Below is a small trained network, with its code and all its weights. Each question gives an input and a class and asks what happens when units are switched off, that is, made to give their printed mean instead of their output.

import numpy as np


def w(rows, s, z=0):
    codes = np.array(rows[::2]) - 128.0
    scale = np.full(codes.shape[1], s)
    scale[-1] = z or s
    return codes * scale


def f(y):
    return y / 2 * (1 + np.tanh(0.7978845608 * (y + 0.044715 * y**3)))


def log_softmax(a):
    a = a - a.max(-1, keepdims=True)
    return a - np.log(np.exp(a).sum(-1, keepdims=True))


def net(x, mask):
    res = np.array(x, float).reshape(1, 7) / 4 @ E
    y = f(res @ A[0][:, :-1].T + A[0][:, -1])
    res = res + np.where(mask, y, B[0][:, -1]) @ B[0][:, :-1]
    return log_softmax(res[-1] @ U[:, :-1].T + U[:, -1])


A, B = {}, {}
E = w([
[140,127,141,136,133,127,117,123,128,118],'x0',
[139,126,139,128,122,131,131,129,122,118],'x1',
[203,16,39,237,132,29,65,247,44,198],'x2',
[200,213,171,202,192,29,254,85,152,248],'x3',
[170,85,29,227,228,246,233,157,223,38],'x4',
[217,243,12,32,199,101,95,96,25,49],'x5',
[137,127,118,118,122,130,123,128,141,140],'x6',
],0.0052)
A[0] = w([
[162,197,127,186,162,47,184,116,142,218,100],'N1',
[176,72,48,212,162,110,102,206,125,115,29],'N2',
[75,75,54,101,92,193,23,198,127,62,130],'N3',
[172,179,120,194,154,96,236,148,112,210,86],'N4',
[173,196,146,198,186,74,201,160,123,195,113],'N5',
[187,58,37,187,212,213,225,132,193,47,57],'N6',
[201,176,87,94,137,125,108,45,110,76,206],'N7',
[65,56,188,163,93,152,146,136,193,188,173],'N8',
[26,50,220,217,42,119,136,195,213,174,189],'N9',
[88,29,189,195,99,161,144,162,180,192,200],'N10',
[170,85,45,210,213,207,185,157,162,90,61],'N11',
[105,135,177,63,38,3,51,102,31,216,63],'N12',
[200,61,85,177,138,93,110,212,86,173,62],'N13',
[59,83,100,112,100,182,38,210,69,74,127],'N14',
[119,33,79,112,110,130,58,185,103,85,48],'N15',
[149,171,133,162,183,35,202,107,118,220,105],'N16',
[168,38,94,178,130,51,91,236,42,185,7],'N17',
[199,172,41,74,188,109,107,123,35,109,151],'N18',
[47,214,212,19,138,205,177,36,214,60,71],'N19',
[109,146,216,70,70,46,48,116,49,192,57],'N20',
[180,190,34,74,200,125,78,142,70,111,133],'N21',
[44,43,80,86,86,186,57,173,99,53,152],'N22',
[169,66,85,176,106,51,77,189,78,168,38],'N23',
[186,208,67,76,180,73,126,129,59,41,166],'N24',
],0.0062,0.0015)
B[0] = w([
[193,165,184,119,71,67,43,61,197,56,201],'N1',
[41,188,166,83,140,170,205,196,159,139,174],'N2',
[192,134,185,176,59,65,46,61,206,76,209],'N3',
[185,147,166,139,96,84,51,92,200,50,193],'N4',
[209,155,185,139,73,93,55,83,170,44,197],'N5',
[65,53,73,18,222,25,112,196,130,55,211],'N6',
[170,116,100,200,112,158,206,92,70,178,188],'N7',
[156,75,43,208,105,166,184,99,36,187,193],'N8',
[202,47,43,203,119,123,177,61,47,232,231],'N9',
[187,49,65,163,101,137,168,61,31,203,202],'N10',
[62,36,43,12,207,27,114,182,111,50,192],'N11',
[43,48,41,47,239,32,107,193,106,74,251],'N12',
[71,204,164,173,109,222,212,181,162,169,185],'N13',
[158,149,158,136,90,76,46,57,175,68,200],'N14',
[147,172,193,132,77,131,93,116,192,51,174],'N15',
[181,163,191,119,70,81,35,78,183,45,203],'N16',
[50,213,200,148,99,232,227,210,183,152,208],'N17',
[205,39,50,191,85,191,185,93,79,206,209],'N18',
[34,253,188,139,110,219,235,224,153,137,254],'N19',
[41,44,73,34,239,81,91,197,120,76,229],'N20',
[180,60,52,195,70,178,178,75,77,196,202],'N21',
[198,169,190,170,61,102,44,40,194,37,215],'N22',
[59,220,171,141,105,208,208,223,159,146,191],'N23',
[172,45,76,201,73,176,193,108,42,205,215],'N24',
],0.006,0.0092)
U = w([
[211,21,31,228,63,172,184,24,16,241,250],'0',
[31,40,48,6,228,29,86,191,111,61,144],'1',
[214,194,217,175,32,73,21,10,216,47,90],'2',
[17,255,210,146,82,249,240,210,171,166,32],'3',
],0.0067,0.0014)

Each question gives the input, the list of numbers given to net, and the class t.
The units are the neurons (one row each of A and B). Each row of codes is followed by its name. A weight is (code - 128) times the scale printed after its matrix; where a second scale follows, it is the last column's (A, B and U).
mask holds one flag per neuron, in row order. A switched-off neuron (its flag False) gives its mean, the last column of its row in B, instead of its output. The means were averaged over made-up inputs and are rounded, as every weight is.
A unit's drop is (log p(t) with every unit on - log p(t) with that unit switched off) / (log p(t) with every unit on - log p(t) with every unit switched off).
The circuit of an input: a set's keep is (log p(t) with only the set's units on - log p(t) with every unit switched off) / (log p(t) with every unit on - log p(t) with every unit switched off). Starting from the 12 units with the biggest drops (on a tie, the unit counted first), units are removed one at a time, each time the one whose removal leaves the highest keep (on an exact tie, the one counted first), for as long as the keep stays at least 0.8.
units of the circuit, in order: the units of the circuit, biggest drop first
k most important neurons: the k neurons with the biggest drops, biggest first
drop when u is switched off: that unit's drop, to one decimal
input [1,1,-8,-4,0,7,-2], class 3: units of the circuit, in order -> [N19]
input [4,3,-7,-2,-2,-7,-1], class 0: 4 most important neurons -> [N9, N8, N10, N17]
input [8,-5,8,0,-1,6,-5], class 3: 2 most important neurons -> [N17, N23]
input [6,6,6,5,-6,-1,3], class 1: 2 most important neurons -> [N12, N20]
input [-1,7,5,-1,-7,-4,1], class 1: 2 most important neurons -> [N12, N20]
input [-7,-7,0,6,5,-5,-2], class 2: 3 most important neurons -> [N4, N5, N1]
input [7,6,3,3,3,-2,2], class 1: units of the circuit, in order -> [N11, N24]
input [2,8,7,3,7,-6,-1], class 1: 3 most important neurons -> [N11, N6, N19]
input [3,-2,4,1,-3,2,-1], class 3: units of the circuit, in order -> [N17, N23]
input [-6,8,-7,-3,-7,-7,-1], class 0: 2 most important neurons -> [N9, N8]
input [-3,0,-7,3,0,6,3], class 3: 3 most important neurons -> [N19, N9, N10]
input [3,-4,8,-8,4,3,3], class 2: 2 most important neurons -> [N3, N22]
input [-3,-6,-4,5,-6,3,7], class 1: 2 most important neurons -> [N12, N20]
input [-3,2,2,-1,8,-5,-1], class 1: units of the circuit, in order -> [N6]
input [7,-2,-5,-3,-2,-7,4], class 0: drop when N9 is switched off -> 0.1
input [5,-1,4,5,-7,1,4], class 1: drop when N12 is switched off -> 0.7
input [1,-8,-6,6,-5,-8,-8], class 0: drop when N9 is switched off -> 0.3
